Below are the code and all the weights of a small trained network. Each question names an input and a target symbol and asks about switching units off, where a switched-off unit gives its printed mean instead of its output.

import numpy as np


def w(rows, s, z=0):
    codes = np.array(rows[::2]) - 128.0
    scale = np.full(codes.shape[1], s)
    scale[-1] = z or s
    return codes * scale


def f(y):
    return np.maximum(y, 0)


def softmax(a):
    e = np.exp(a - a.max(-1, keepdims=True))
    return e / e.sum(-1, keepdims=True)


def log_softmax(a):
    a = a - a.max(-1, keepdims=True)
    return a - np.log(np.exp(a).sum(-1, keepdims=True))


def net(x, mask):
    ids = ['αγηθλστψω'.index(c) for c in x.split()]
    T = len(ids)
    res = E[ids] + P[:T]
    u = 0
    for l in range(3):
        r = res
        for j in range(2):
            rows = slice(2 * j, 2 * j + 2)
            q, k, v = (r @ M[l][rows].T for M in (Q, K, V))
            z = softmax(np.where(np.tri(T) > 0, q @ k.T / 2**0.5, -1e9)) @ v
            o = O[l][rows]
            res = res + np.where(mask[u + j], z, o[:, -1]) @ o[:, :-1]
        u += 2
        y = f(res @ A[l][:, :-1].T + A[l][:, -1])
        res = res + np.where(mask[u : u + 4], y, B[l][:, -1]) @ B[l][:, :-1]
        u += 4
    return log_softmax(res[-1] @ U[:, :-1].T + U[:, -1])


Q, K, V, O, A, B = {}, {}, {}, {}, {}, {}
E = w([
[143,110,67],'α',
[181,104,116],'γ',
[63,226,110],'η',
[87,95,118],'θ',
[113,125,115],'λ',
[87,96,56],'σ',
[148,155,106],'τ',
[142,171,73],'ψ',
[148,153,252],'ω',
],0.022)
P = w([
[120,109,152],'0',
[93,94,171],'1',
[108,77,160],'2',
[116,84,150],'3',
[134,91,134],'4',
[133,95,116],'5',
[139,101,91],'6',
[159,122,73],'7',
[114,81,84],'8',
[70,43,71],'9',
[38,2,64],'10',
],0.0079)
Q[0] = w([
[154,162,64],'L0H0',
[218,200,209],'L0H0',
[253,176,130],'L0H1',
[146,77,51],'L0H1',
],0.0073)
K[0] = w([
[99,150,155],'L0H0',
[76,37,235],'L0H0',
[3,20,199],'L0H1',
[82,4,100],'L0H1',
],0.0059)
V[0] = w([
[226,174,49],'L0H0',
[202,191,20],'L0H0',
[2,124,253],'L0H1',
[125,228,163],'L0H1',
],0.0081)
O[0] = w([
[222,180,115,153],'L0H0',
[254,165,133,205],'L0H0',
[103,2,131,68],'L0H1',
[214,129,129,3],'L0H1',
],0.0085,0.0021)
A[0] = w([
[192,125,49,82],'L0N0',
[182,124,179,96],'L0N1',
[2,214,156,151],'L0N2',
[97,148,64,4],'L0N3',
],0.009,0.0038)
B[0] = w([
[135,31,138,253],'L0N0',
[59,66,201,146],'L0N1',
[130,187,197,254],'L0N2',
[60,112,254,162],'L0N3',
],0.0047,0.0044)
Q[1] = w([
[91,183,178],'L1H0',
[113,254,183],'L1H0',
[25,69,12],'L1H1',
[36,190,233],'L1H1',
],0.0071)
K[1] = w([
[187,69,227],'L1H0',
[180,148,191],'L1H0',
[102,68,27],'L1H1',
[101,85,249],'L1H1',
],0.012)
V[1] = w([
[159,119,2],'L1H0',
[165,183,216],'L1H0',
[195,126,168],'L1H1',
[183,24,131],'L1H1',
],0.0088)
O[1] = w([
[48,176,97,15],'L1H0',
[4,40,245,2],'L1H0',
[232,62,210,34],'L1H1',
[136,236,188,235],'L1H1',
],0.0034,0.0026)
A[1] = w([
[144,212,254,25],'L1N0',
[181,218,116,211],'L1N1',
[63,102,228,254],'L1N2',
[225,31,233,123],'L1N3',
],0.0097,0.0041)
B[1] = w([
[183,2,149,186],'L1N0',
[63,135,166,222],'L1N1',
[196,213,68,255],'L1N2',
[132,112,64,217],'L1N3',
],0.0088,0.0075)
Q[2] = w([
[79,2,185],'L2H0',
[62,148,109],'L2H0',
[188,132,34],'L2H1',
[74,55,183],'L2H1',
],0.0094)
K[2] = w([
[130,164,245],'L2H0',
[138,155,125],'L2H0',
[184,117,114],'L2H1',
[169,254,9],'L2H1',
],0.0084)
V[2] = w([
[167,255,152],'L2H0',
[169,184,187],'L2H0',
[67,245,153],'L2H1',
[177,62,77],'L2H1',
],0.0059)
O[2] = w([
[110,208,132,120],'L2H0',
[106,194,179,75],'L2H0',
[159,208,2,9],'L2H1',
[144,116,198,254],'L2H1',
],0.007,0.0043)
A[2] = w([
[141,234,218,176],'L2N0',
[15,194,189,12],'L2N1',
[79,247,188,48],'L2N2',
[254,53,103,1],'L2N3',
],0.0056,0.0045)
B[2] = w([
[174,111,225,207],'L2N0',
[175,11,203,140],'L2N1',
[88,129,245,162],'L2N2',
[67,255,138,251],'L2N3',
],0.0091,0.0031)
U = w([
[101,249,149,97],'α',
[83,157,175,132],'γ',
[183,78,87,119],'η',
[64,144,98,253],'θ',
[132,150,111,140],'λ',
[143,144,104,94],'σ',
[153,134,142,95],'τ',
[252,155,120,192],'ψ',
[78,57,158,20],'ω',
],0.014,0.0038)

Each question gives the input, a string of symbols that net reads in full, and the target symbol t.
The units are the heads (2 rows each of Q, K, V and O) and the neurons (one row each of A and B). Each row of codes is followed by its name. A weight is (code - 128) times the scale printed after its matrix; where a second scale follows, it is the last column's (O, A, B and U).
mask holds one flag per unit, layer by layer, with each layer's heads first. A switched-off unit (its flag False) gives its mean, the last column of its rows in O or B, instead of its output. The means were averaged over made-up inputs and are rounded, as every weight is.
A unit's drop is (log p(t) with every unit on - log p(t) with that unit switched off) / (log p(t) with every unit on - log p(t) with every unit switched off).
The circuit of an input: a set's keep is (log p(t) with only the set's units on - log p(t) with every unit switched off) / (log p(t) with every unit on - log p(t) with every unit switched off). Starting from the 12 units with the biggest drops (on a tie, the unit counted first), units are removed one at a time, each time the one whose removal leaves the highest keep (on an exact tie, the one counted first), for as long as the keep stays at least 0.8.
circuit, biggest first: the units of the circuit, biggest drop first
unit that matters most: the unit with the biggest drop
k most important neurons: the k neurons with the biggest drops, biggest first
top k neurons in layer l: the k neurons of layer l with the biggest drops, biggest first
heads that matter: for each layer, one digit per head in row order, 1 if its drop is at least 0.15 and else 0, layers parted by /
drop of u: that unit's drop, to one decimal
input σ γ τ ψ τ σ θ ψ σ, target ψ: heads that matter : 10 / 00 / 00
input θ α θ τ, target θ: circuit, biggest first : [L0H0 L1H1 L0H1]
input τ γ ψ θ γ ω θ σ, target ω: heads that matter : 00 / 11 / 01
input ω η σ, target ω: unit that matters most : L1H0
input ψ θ α ω ω ω σ η, target ψ: heads that matter : 00 / 10 / 00
input α τ α ψ, target α: top 3 neurons in layer 1 : [L1N1 L1N0 L1N3]
input α ψ λ, target α: circuit, biggest first : [L2H0 L0H1]
input ψ τ η α α λ η η ω η γ, target ω: 2 most important neurons : [L1N0 L1N3]
input θ θ θ θ, target θ: top 2 neurons in layer 1 : [L1N2 L1N0]
input θ θ ψ θ θ θ λ, target θ: circuit, biggest first : [L1H1 L0H0 L0H1]
input ω η α, target ω: circuit, biggest first : [L2H1 L1N0]
input λ ψ α α ψ τ, target α: heads that matter : 01 / 10 / 11
input ω ω η ψ, target ω: circuit, biggest first : [L1H0 L2H1 L1N0]
input σ θ τ η ψ θ τ ψ τ θ η, target γ: top 3 neurons in layer 1 : [L1N1 L1N2 L1N3]
input ψ α τ α σ σ λ, target α: circuit, biggest first : [L0H1]
input ψ α λ, target ψ: top 2 neurons in layer 2 : [L2N3 L2N0]
input θ α ψ γ θ θ λ θ τ, target θ: top 2 neurons in layer 1 : [L1N2 L1N0]
input θ θ α θ θ ω σ α, target ω: 3 most important neurons : [L1N0 L0N2 L1N3]
input α λ γ ψ ψ λ η η σ η, target γ: 2 most important neurons : [L1N2 L2N1]
input α λ α τ, target α: top 3 neurons in layer 1 : [L1N0 L1N3 L1N1]
input θ τ α ω γ, target ω: 3 most important neurons : [L1N0 L0N2 L1N3]
input θ σ ψ λ, target θ: unit that matters most : L1H1
input θ η τ γ ψ θ ψ ψ θ η θ, target ψ: heads that matter : 10 / 00 / 00
input θ λ θ, target θ: top 2 neurons in layer 1 : [L1N0 L1N2]
input σ θ α, target θ: drop of L1N0 : 0.3
input α α α α γ θ θ, target α: drop of L1H1 : -0.1
input α θ θ θ ψ, target θ: unit that matters most : L0H1
input σ σ θ θ θ λ ψ γ ψ α α, target ψ: drop of L0H0 : 1.9
input ψ ψ θ ψ θ ψ θ, target ψ: drop of L1H1 : 0.4
